Below is a small trained network, with its code and all its weights. Each question gives an input and a target symbol and asks what happens when units are switched off, that is, made to give their printed mean instead of their output.

import numpy as np


def w(rows, s, z=0):
    codes = np.array(rows[::2]) - 128.0
    scale = np.full(codes.shape[1], s)
    scale[-1] = z or s
    return codes * scale


def f(y):
    return np.maximum(y, 0)


def softmax(a):
    e = np.exp(a - a.max(-1, keepdims=True))
    return e / e.sum(-1, keepdims=True)


def log_softmax(a):
    a = a - a.max(-1, keepdims=True)
    return a - np.log(np.exp(a).sum(-1, keepdims=True))


def net(x, mask):
    ids = ['βγεθξστφω'.index(c) for c in x.split()]
    T = len(ids)
    res = E[ids] + P[:T]
    r = res
    for j in range(2):
        rows = slice(4 * j, 4 * j + 4)
        q, k, v = (r @ M[0][rows].T for M in (Q, K, V))
        z = softmax(np.where(np.tri(T) > 0, q @ k.T / 4**0.5, -1e9)) @ v
        o = O[0][rows]
        res = res + np.where(mask[j], z, o[:, -1]) @ o[:, :-1]
    y = f(res @ A[0][:, :-1].T + A[0][:, -1])
    res = res + np.where(mask[2:14], y, B[0][:, -1]) @ B[0][:, :-1]
    return log_softmax(res[-1] @ U[:, :-1].T + U[:, -1])


Q, K, V, O, A, B = {}, {}, {}, {}, {}, {}
E = w([
[107,202,165],'β',
[121,131,127],'γ',
[227,37,130],'ε',
[163,109,116],'θ',
[224,67,133],'ξ',
[100,149,106],'σ',
[204,215,159],'τ',
[92,146,235],'φ',
[2,113,133],'ω',
],0.02)
P = w([
[178,31,121],'0',
[158,116,59],'1',
[231,45,231],'2',
[155,144,80],'3',
[213,54,246],'4',
[143,158,93],'5',
[200,59,255],'6',
[131,169,99],'7',
[190,65,247],'8',
[120,178,105],'9',
[185,72,241],'10',
[111,184,105],'11',
[210,59,239],'12',
],0.0067)
Q[0] = w([
[120,106,122],'h1',
[48,26,209],'h1',
[91,8,242],'h1',
[144,203,56],'h1',
[170,181,191],'h2',
[156,191,254],'h2',
[125,152,78],'h2',
[136,173,226],'h2',
],0.017)
K[0] = w([
[145,108,118],'h1',
[6,179,184],'h1',
[52,194,184],'h1',
[165,87,95],'h1',
[143,173,173],'h2',
[121,231,203],'h2',
[135,123,167],'h2',
[113,217,192],'h2',
],0.025)
V[0] = w([
[124,166,112],'h1',
[201,168,127],'h1',
[115,144,122],'h1',
[53,188,209],'h1',
[68,143,182],'h2',
[134,150,78],'h2',
[166,110,134],'h2',
[143,253,183],'h2',
],0.0074)
O[0] = w([
[104,144,141,67],'h1',
[147,184,168,137],'h1',
[112,128,133,96],'h1',
[69,81,254,129],'h1',
[132,165,238,106],'h2',
[104,133,87,80],'h2',
[151,104,84,190],'h2',
[217,196,121,254],'h2',
],0.0093,0.0028)
A[0] = w([
[172,153,129,4],'n1',
[125,42,120,112],'n2',
[51,148,117,191],'n3',
[109,155,135,89],'n4',
[96,195,71,169],'n5',
[79,248,87,15],'n6',
[163,139,150,151],'n7',
[172,174,97,163],'n8',
[161,109,138,195],'n9',
[84,74,170,107],'n10',
[52,199,89,162],'n11',
[79,81,92,230],'n12',
],0.018,0.0042)
B[0] = w([
[74,110,139,182],'n1',
[109,111,75,203],'n2',
[92,184,120,163],'n3',
[130,108,135,142],'n4',
[160,191,201,219],'n5',
[50,66,183,203],'n6',
[187,142,145,212],'n7',
[171,127,73,246],'n8',
[98,166,127,202],'n9',
[186,87,90,213],'n10',
[99,91,2,176],'n11',
[99,135,210,206],'n12',
],0.026,0.013)
U = w([
[105,100,165,115],'β',
[128,167,82,253],'γ',
[185,92,134,9],'ε',
[126,151,53,25],'θ',
[148,84,105,211],'ξ',
[138,173,183,164],'σ',
[175,139,56,116],'τ',
[164,246,78,123],'φ',
[83,195,124,190],'ω',
],0.012,0.0076)

Each question gives the input, a string of symbols that net reads in full, and the target symbol t.
The units are the heads (4 rows each of Q, K, V and O) and the neurons (one row each of A and B). Each row of codes is followed by its name. A weight is (code - 128) times the scale printed after its matrix; where a second scale follows, it is the last column's (O, A, B and U).
mask holds one flag per unit, heads first, then neurons. A switched-off unit (its flag False) gives its mean, the last column of its rows in O or B, instead of its output. The means were averaged over made-up inputs and are rounded, as every weight is.
A unit's drop is (log p(t) with every unit on - log p(t) with that unit switched off) / (log p(t) with every unit on - log p(t) with every unit switched off).
The circuit of an input: a set's keep is (log p(t) with only the set's units on - log p(t) with every unit switched off) / (log p(t) with every unit on - log p(t) with every unit switched off). Starting from the 12 units with the biggest drops (on a tie, the unit counted first), units are removed one at a time, each time the one whose removal leaves the highest keep (on an exact tie, the one counted first), for as long as the keep stays at least 0.8.
units of the circuit, in order: the units of the circuit, biggest drop first
most important unit: the unit with the biggest drop
top k neurons: the k neurons with the biggest drops, biggest first
heads that matter: for each layer, one digit per head in row order, 1 if its drop is at least 0.15 and else 0, layers parted by /
drop of u: that unit's drop, to one decimal
input θ φ θ θ γ, target ε: heads that matter => 11
input σ σ ε β θ σ γ σ, target ω: top 4 neurons => n6, n11, n5, n12
input θ τ σ β σ β φ θ γ β ξ σ σ, target σ: most important unit => h2
input ω θ σ ω γ, target ξ: units of the circuit, in order => h1, n5
input σ γ ξ θ σ θ β σ ω σ ε, target τ: top 4 neurons => n6, n2, n10, n12
input φ σ φ ω σ ξ, target τ: top 2 neurons => n5, n6
input θ σ ω ξ σ σ θ σ σ, target ξ: top 2 neurons => n5, n10
input θ τ θ σ θ θ θ θ ξ, target φ: units of the circuit, in order => n9, n6
input β θ θ γ θ θ θ τ θ β ξ, target σ: units of the circuit, in order => n11, n10
input σ σ θ ω ε ξ θ γ ω θ ω ω, target θ: top 3 neurons => n10, n3, n11
input β β θ ξ θ, target σ: top 4 neurons => n8, n11, n2, n10
input ω φ τ σ θ θ φ θ θ, target ε: units of the circuit, in order => n5, h2, n11, n7
input θ τ γ θ γ τ, target σ: top 3 neurons => n6, n5, n1
input θ θ θ σ φ, target ε: units of the circuit, in order => n10, h1
input φ ε θ ξ φ ξ θ ξ σ τ γ θ ξ, target φ: top 4 neurons => n6, n9, n12, n7
input ω τ ξ γ θ θ ε ε ξ, target τ: top 3 neurons => n5, n6, n12
input σ τ ξ θ θ σ σ θ γ, target φ: most important unit => n6
input σ ω β θ φ σ ξ ε θ θ ξ θ, target φ: top 3 neurons => n5, n8, n10
input ε σ ξ θ φ ξ γ θ θ β θ, target σ: top 3 neurons => n8, n11, n2
input θ σ σ ω σ β θ θ θ γ γ, target σ: most important unit => h2
input ω ω σ τ, target σ: drop of n7 => 0.2
input β θ σ θ ξ, target σ: drop of n10 => 0.4
